Here is a tiny trained network, its code and every weight. The questions are about switching its units off for an input and a class, where a switched-off unit gives its printed mean instead of its output.

import numpy as np


def w(rows, s, z=0):
    codes = np.array(rows[::2]) - 128.0
    scale = np.full(codes.shape[1], s)
    scale[-1] = z or s
    return codes * scale


def f(y):
    return np.maximum(y, 0)


def log_softmax(a):
    a = a - a.max(-1, keepdims=True)
    return a - np.log(np.exp(a).sum(-1, keepdims=True))


def net(x, mask):
    res = np.array(x, float).reshape(1, 6) / 4 @ E
    y = f(res @ A[0][:, :-1].T + A[0][:, -1])
    res = res + np.where(mask, y, B[0][:, -1]) @ B[0][:, :-1]
    return log_softmax(res[-1] @ U[:, :-1].T + U[:, -1])


A, B = {}, {}
E = w([
[216,180,79,127,206,125,221,166],'x0',
[62,96,171,45,208,155,195,51],'x1',
[125,123,121,137,128,126,126,120],'x2',
[148,67,228,251,117,95,217,151],'x3',
[254,91,153,89,109,106,98,52],'x4',
[116,215,190,184,226,63,49,96],'x5',
],0.0064)
A[0] = w([
[94,102,162,51,187,137,162,51,71],'neuron 0',
[99,86,158,108,193,128,191,78,119],'neuron 1',
[179,194,103,145,190,133,220,189,184],'neuron 2',
[126,190,163,159,178,72,71,113,2],'neuron 3',
[122,185,57,54,146,137,83,108,77],'neuron 4',
[128,186,147,139,189,96,54,99,47],'neuron 5',
[26,139,110,145,161,163,148,164,44],'neuron 6',
[56,102,181,145,63,128,52,90,193],'neuron 7',
[111,169,48,55,128,161,80,130,72],'neuron 8',
[213,88,150,93,121,110,92,39,94],'neuron 9',
[169,149,90,164,70,75,90,160,27],'neuron 10',
[124,161,82,76,143,146,77,141,55],'neuron 11',
[173,144,80,166,82,93,79,168,64],'neuron 12',
[140,191,154,163,190,82,53,116,45],'neuron 13',
[142,87,76,94,63,179,163,149,56],'neuron 14',
[104,160,55,73,163,157,86,115,35],'neuron 15',
[216,76,175,101,82,110,82,36,139],'neuron 16',
[149,63,66,102,42,190,163,165,75],'neuron 17',
[95,88,151,59,182,134,192,23,3],'neuron 18',
[192,136,88,181,76,78,88,157,86],'neuron 19',
[139,89,73,96,56,175,170,148,34],'neuron 20',
[1,139,126,164,118,165,125,190,152],'neuron 21',
[186,179,110,141,213,114,202,145,145],'neuron 22',
[152,73,79,99,72,164,154,144,61],'neuron 23',
[141,61,225,224,146,78,221,166,50],'neuron 24',
[180,130,93,174,64,119,87,179,55],'neuron 25',
[70,95,208,149,81,135,80,119,89],'neuron 26',
],0.0069,0.0037)
B[0] = w([
[113,162,127,152,138,217,69,215,201],'neuron 0',
[111,168,132,156,113,210,81,191,201],'neuron 1',
[178,49,76,58,128,101,59,104,255],'neuron 2',
[57,73,172,154,194,88,175,100,184],'neuron 3',
[161,116,170,206,43,161,123,52,220],'neuron 4',
[63,83,176,158,185,80,189,102,198],'neuron 5',
[157,198,63,118,102,83,178,156,193],'neuron 6',
[196,42,64,49,141,106,56,142,242],'neuron 7',
[152,124,168,175,58,143,134,61,220],'neuron 8',
[122,215,53,137,128,62,206,170,196],'neuron 9',
[97,149,151,145,154,213,96,179,169],'neuron 10',
[158,117,153,190,68,138,140,67,185],'neuron 11',
[87,143,161,142,154,210,104,196,180],'neuron 12',
[59,84,165,146,198,89,178,109,203],'neuron 13',
[66,79,178,153,197,84,164,104,196],'neuron 14',
[157,137,146,214,44,153,130,71,197],'neuron 15',
[136,219,44,106,113,56,205,183,217],'neuron 16',
[76,99,168,140,200,86,156,98,223],'neuron 17',
[96,152,138,159,156,215,89,224,190],'neuron 18',
[102,157,144,121,146,202,101,184,188],'neuron 19',
[60,78,179,163,207,72,169,87,194],'neuron 20',
[176,208,47,90,122,56,182,150,243],'neuron 21',
[172,42,75,64,131,117,38,117,232],'neuron 22',
[71,100,166,150,188,89,162,108,189],'neuron 23',
[171,151,163,202,3,160,128,26,231],'neuron 24',
[104,153,158,137,157,193,88,186,182],'neuron 25',
[180,58,68,78,114,124,53,106,189],'neuron 26',
],0.0064,0.0061)
U = w([
[38,69,204,157,224,62,178,90,96],'0',
[165,141,180,198,1,161,133,37,97],'1',
[94,174,155,141,161,245,81,255,97],'2',
[140,131,126,101,127,111,126,135,247],'3',
[176,29,53,55,134,97,48,123,84],'4',
[139,245,42,114,117,41,208,176,113],'5',
],0.0094,0.012)

Each question gives the input, the list of numbers given to net, and the class t.
The units are the neurons (one row each of A and B). Each row of codes is followed by its name. A weight is (code - 128) times the scale printed after its matrix; where a second scale follows, it is the last column's (A, B and U).
mask holds one flag per neuron, in row order. A switched-off neuron (its flag False) gives its mean, the last column of its row in B, instead of its output. The means were averaged over made-up inputs and are rounded, as every weight is.
A unit's drop is (log p(t) with every unit on - log p(t) with that unit switched off) / (log p(t) with every unit on - log p(t) with every unit switched off).
The circuit of an input: a set's keep is (log p(t) with only the set's units on - log p(t) with every unit switched off) / (log p(t) with every unit on - log p(t) with every unit switched off). Starting from the 12 units with the biggest drops (on a tie, the unit counted first), units are removed one at a time, each time the one whose removal leaves the highest keep (on an exact tie, the one counted first), for as long as the keep stays at least 0.8.
units of the circuit, in order: the units of the circuit, biggest drop first
unit that matters most: the unit with the biggest drop
k most important neurons: the k neurons with the biggest drops, biggest first
drop when u is switched off: that unit's drop, to one decimal
input [-3,-6,1,1,-1,-7], class 0: units of the circuit, in order : neuron 17; neuron 20
input [7,-6,4,-4,-1,-3], class 4: 2 most important neurons : neuron 2; neuron 22
input [-8,2,4,6,5,3], class 4: unit that matters most : neuron 7
input [2,1,-4,6,-6,-3], class 1: 2 most important neurons : neuron 24; neuron 16
input [6,5,-3,4,-6,-4], class 4: units of the circuit, in order : neuron 2; neuron 22
input [-6,-8,-3,4,2,8], class 0: 3 most important neurons : neuron 13; neuron 3; neuron 5
input [-5,1,0,-1,6,0], class 5: units of the circuit, in order : neuron 16; neuron 9
input [-7,8,5,3,3,1], class 2: 3 most important neurons : neuron 18; neuron 0; neuron 1
input [-8,-8,3,-7,6,1], class 2: units of the circuit, in order : neuron 12; neuron 10
input [8,-7,-4,0,-7,8], class 0: units of the circuit, in order : neuron 13; neuron 3
input [7,-6,-1,8,2,2], class 1: 2 most important neurons : neuron 24; neuron 7
input [-7,2,-5,2,-8,0], class 5: 2 most important neurons : neuron 21; neuron 6
input [-2,-5,-6,-7,8,6], class 5: 3 most important neurons : neuron 16; neuron 9; neuron 24
input [-2,-6,7,-6,8,-4], class 5: units of the circuit, in order : neuron 16
input [-5,5,-2,-4,-4,3], class 2: 2 most important neurons : neuron 0; neuron 2
input [-1,-8,8,7,6,-8], class 0: 2 most important neurons : neuron 17; neuron 20
input [-8,-4,-1,2,2,-4], class 4: 2 most important neurons : neuron 7; neuron 26
input [-7,8,1,3,7,2], class 2: units of the circuit, in order : neuron 18; neuron 0
input [4,8,-1,7,-4,5], class 2: 3 most important neurons : neuron 1; neuron 18; neuron 0
input [7,1,2,5,6,5], class 4: unit that matters most : neuron 22
input [-6,-5,2,-3,-3,-6], class 0: drop when neuron 23 is switched off : 0.2
input [-6,1,-1,-7,-1,5], class 1: drop when neuron 8 is switched off : 0.2
